m =
[[ 58  85  80 143 104  75  82 114 101]
 [100  85 100 119  93  75  65  52  87]
 [115 147 158  72  82 151 131 101  94]]
The last entry, reading row by row? 94
The largest entry in the last row is 158
The third entry on the diagonal from the top-right corner? 131
The entry just left of 94: 101
The entry in the top-left corner? 58
The entry just left of the smallest entry is 65
The entry just left of 147? 115
The first entry in the row that holds the smallest entry? 100
The second entry on the main diagonal -> 85
The entry just right of 52? 87

Questions about the array below.
1) Read off the third entry from the end, reading row by row.
2) Read off the smallest entry in the last row.
3) Read off the entry in the top-left corner.
4) Read off the entry just left of the largest entry.
5) Read off the second entry on the diagonal from the top-right corner.
6) Read off the top entry of the column that holds the smallest entry.
7) Read off the first entry of the largest entry's row.
8) Read off the 3rd entry in reading order.
115	114	115	151	129	97	121	90	119	127	113	77	64	147
132	117	97	112	94	138	105	76	119	93	159	136	130	63
118	91	86	93	88	136	145	118	133	129	76	104	121	84
109	113	119	77	109	153	114	68	111	110	66	111	100	129
65	118	100	139	103	89	53	94	84	102	139	109	78	103
56	100	109	79	122	84	111	129	68	85	71	72	93	104
120	113	81	77	86	143	142	123	101	120	88	133	115	102
96	109	131	70	137	107	109	75	119	62	94	75	94	117
1) 75
2) 62
3) 115
4) 93
5) 130
6) 121
7) 132
8) 115

Questions about the table below.
1) Find the entry just right of 87.
2) Find the maximum.
3) Find the entry just left of 58.
4) Find the entry just right of 112.
[[67, 116, 157, 104, 89, 59, 121, 97, 96, 121, 112, 87, 92], [136, 98, 88, 109, 122, 125, 58, 145, 106, 77, 90, 125, 116]]
1) 92
2) 157
3) 125
4) 87
